Below is a small trained network, with its code and all its weights. Each question gives an input and a target symbol and asks what happens when units are switched off, that is, made to give their printed mean instead of their output.

import numpy as np


def w(rows, s, z=0):
    codes = np.array(rows[::2]) - 128.0
    scale = np.full(codes.shape[1], s)
    scale[-1] = z or s
    return codes * scale


def norm(h):
    return h / np.sqrt((h * h).mean(-1, keepdims=True) + 1e-5)


def f(y):
    return np.maximum(y, 0)


def softmax(a):
    e = np.exp(a - a.max(-1, keepdims=True))
    return e / e.sum(-1, keepdims=True)


def log_softmax(a):
    a = a - a.max(-1, keepdims=True)
    return a - np.log(np.exp(a).sum(-1, keepdims=True))


def net(x, mask):
    ids = ['ζθλξσω'.index(c) for c in x.split()]
    T = len(ids)
    res = E[ids] + P[:T]
    u = 0
    for l in range(2):
        q, k, v = (norm(res) @ M[l].T for M in (Q, K, V))
        z = softmax(np.where(np.tri(T) > 0, q @ k.T / 2**0.5, -1e9)) @ v
        res = res + np.where(mask[u], z, O[l][:, -1]) @ O[l][:, :-1]
        u += 1
        y = f(norm(res) @ A[l][:, :-1].T + A[l][:, -1])
        res = res + np.where(mask[u : u + 12], y, B[l][:, -1]) @ B[l][:, :-1]
        u += 12
    return log_softmax(norm(res)[-1] @ U[:, :-1].T + U[:, -1])


Q, K, V, O, A, B = {}, {}, {}, {}, {}, {}
E = w([
[240,125,178,177],'ζ',
[238,120,175,181],'θ',
[102,45,170,137],'λ',
[130,148,144,247],'ξ',
[215,133,58,120],'σ',
[141,196,205,90],'ω',
],0.011)
P = w([
[216,106,241,2],'0',
[210,99,219,38],'1',
[187,98,196,68],'2',
[162,99,189,93],'3',
[148,97,166,121],'4',
[133,96,147,140],'5',
[102,103,117,148],'6',
[78,113,90,150],'7',
[51,88,57,165],'8',
[48,76,32,168],'9',
[46,58,85,154],'10',
],0.0047)
Q[0] = w([
[224,59,223,252],'L0H0',
[117,237,7,55],'L0H0',
],0.011)
K[0] = w([
[60,74,31,179],'L0H0',
[151,173,253,48],'L0H0',
],0.0074)
V[0] = w([
[3,110,172,107],'L0H0',
[129,174,152,165],'L0H0',
],0.008)
O[0] = w([
[104,101,254,111,62],'L0H0',
[128,188,149,184,3],'L0H0',
],0.0069,0.00082)
A[0] = w([
[88,164,62,203,33],'L0N0',
[107,94,147,223,223],'L0N1',
[98,254,188,35,122],'L0N2',
[63,54,157,44,136],'L0N3',
[138,119,120,208,254],'L0N4',
[48,184,145,186,119],'L0N5',
[81,107,78,107,35],'L0N6',
[61,151,112,203,96],'L0N7',
[141,151,128,162,115],'L0N8',
[108,155,113,112,89],'L0N9',
[54,135,166,122,248],'L0N10',
[131,160,140,73,81],'L0N11',
],0.0091,0.0033)
B[0] = w([
[102,158,163,120,147],'L0N0',
[111,155,135,94,255],'L0N1',
[158,90,137,254,169],'L0N2',
[94,133,63,89,242],'L0N3',
[105,181,124,76,242],'L0N4',
[37,123,95,148,151],'L0N5',
[168,143,79,147,133],'L0N6',
[35,162,144,146,148],'L0N7',
[116,131,124,99,154],'L0N8',
[117,69,121,117,131],'L0N9',
[111,134,62,99,208],'L0N10',
[135,141,153,185,139],'L0N11',
],0.0097,0.0058)
Q[1] = w([
[120,105,138,198],'L1H0',
[22,10,112,125],'L1H0',
],0.013)
K[1] = w([
[254,145,104,117],'L1H0',
[168,130,234,39],'L1H0',
],0.0093)
V[1] = w([
[227,169,253,24],'L1H0',
[104,148,107,15],'L1H0',
],0.0061)
O[1] = w([
[166,194,184,96,233],'L1H0',
[130,184,113,244,254],'L1H0',
],0.011,0.0032)
A[1] = w([
[115,185,130,104,100],'L1N0',
[147,143,111,178,114],'L1N1',
[142,80,186,140,153],'L1N2',
[129,143,124,188,209],'L1N3',
[137,43,110,50,212],'L1N4',
[8,102,149,151,50],'L1N5',
[97,131,153,62,84],'L1N6',
[189,108,77,118,255],'L1N7',
[185,144,138,121,125],'L1N8',
[127,65,111,81,140],'L1N9',
[141,193,142,135,80],'L1N10',
[122,95,213,129,148],'L1N11',
],0.015,0.0033)
B[1] = w([
[215,135,152,90,209],'L1N0',
[168,94,78,99,198],'L1N1',
[131,83,84,232,165],'L1N2',
[188,111,122,121,223],'L1N3',
[34,32,159,65,249],'L1N4',
[33,164,179,196,254],'L1N5',
[193,126,144,61,227],'L1N6',
[1,161,85,142,227],'L1N7',
[54,98,141,127,199],'L1N8',
[89,46,211,82,199],'L1N9',
[122,75,129,77,206],'L1N10',
[193,134,106,234,173],'L1N11',
],0.0082,0.0058)
U = w([
[135,246,177,147,67],'ζ',
[203,183,148,70,119],'θ',
[195,95,159,188,253],'λ',
[203,116,123,72,48],'ξ',
[117,139,2,126,81],'σ',
[76,38,183,117,156],'ω',
],0.0087,0.003)

Each question gives the input, a string of symbols that net reads in full, and the target symbol t.
The units are the heads (2 rows each of Q, K, V and O) and the neurons (one row each of A and B). Each row of codes is followed by its name. A weight is (code - 128) times the scale printed after its matrix; where a second scale follows, it is the last column's (O, A, B and U).
mask holds one flag per unit, layer by layer, with each layer's heads first. A switched-off unit (its flag False) gives its mean, the last column of its rows in O or B, instead of its output. The means were averaged over made-up inputs and are rounded, as every weight is.
A unit's drop is (log p(t) with every unit on - log p(t) with that unit switched off) / (log p(t) with every unit on - log p(t) with every unit switched off).
The circuit of an input: a set's keep is (log p(t) with only the set's units on - log p(t) with every unit switched off) / (log p(t) with every unit on - log p(t) with every unit switched off). Starting from the 12 units with the biggest drops (on a tie, the unit counted first), units are removed one at a time, each time the one whose removal leaves the highest keep (on an exact tie, the one counted first), for as long as the keep stays at least 0.8.
units of the circuit, in order: the units of the circuit, biggest drop first
k most important neurons: the k neurons with the biggest drops, biggest first
k most important neurons of layer l: the k neurons of layer l with the biggest drops, biggest first
drop of u: that unit's drop, to one decimal
input θ θ σ θ λ ω σ, target ω: 3 most important neurons -> L0N2, L0N10, L0N1
input λ λ θ σ ζ, target σ: units of the circuit, in order -> L0H0
input ξ λ ω λ ζ θ θ ζ, target θ: units of the circuit, in order -> L0N4, L1N0
input σ λ ζ, target σ: units of the circuit, in order -> L0H0, L1H0, L1N7
input λ λ θ λ σ θ λ ω σ, target ω: 4 most important neurons -> L0N2, L0N5, L0N10, L0N3
input σ λ σ ξ θ σ λ, target σ: units of the circuit, in order -> L0H0, L1N4
input ω ζ ξ λ θ, target ξ: 2 most important neurons -> L0N4, L1N5
input λ ξ θ ξ λ, target ζ: units of the circuit, in order -> L1H0, L1N4
input θ λ λ ω λ ζ θ, target λ: units of the circuit, in order -> L0H0, L0N3, L1N11
input λ ξ λ ζ ζ θ, target θ: 2 most important neurons -> L0N4, L0N2
input ζ λ ξ ζ, target ξ: 2 most important neurons -> L0N4, L1N5
input σ λ λ ζ, target λ: 3 most important neurons -> L0N3, L0N10, L1N4
input ζ ξ θ λ ξ λ, target ζ: 2 most important neurons of layer 0 -> L0N2, L0N4
input θ σ λ λ λ λ λ σ λ, target σ: most important neuron of layer 0 -> L0N6
input λ ξ ζ ζ θ, target θ: drop of L1N11 -> 0.0
input λ λ θ λ λ σ σ θ λ σ θ, target σ: drop of L0H0 -> 0.3
input λ σ ω, target λ: drop of L0N2 -> 0.3
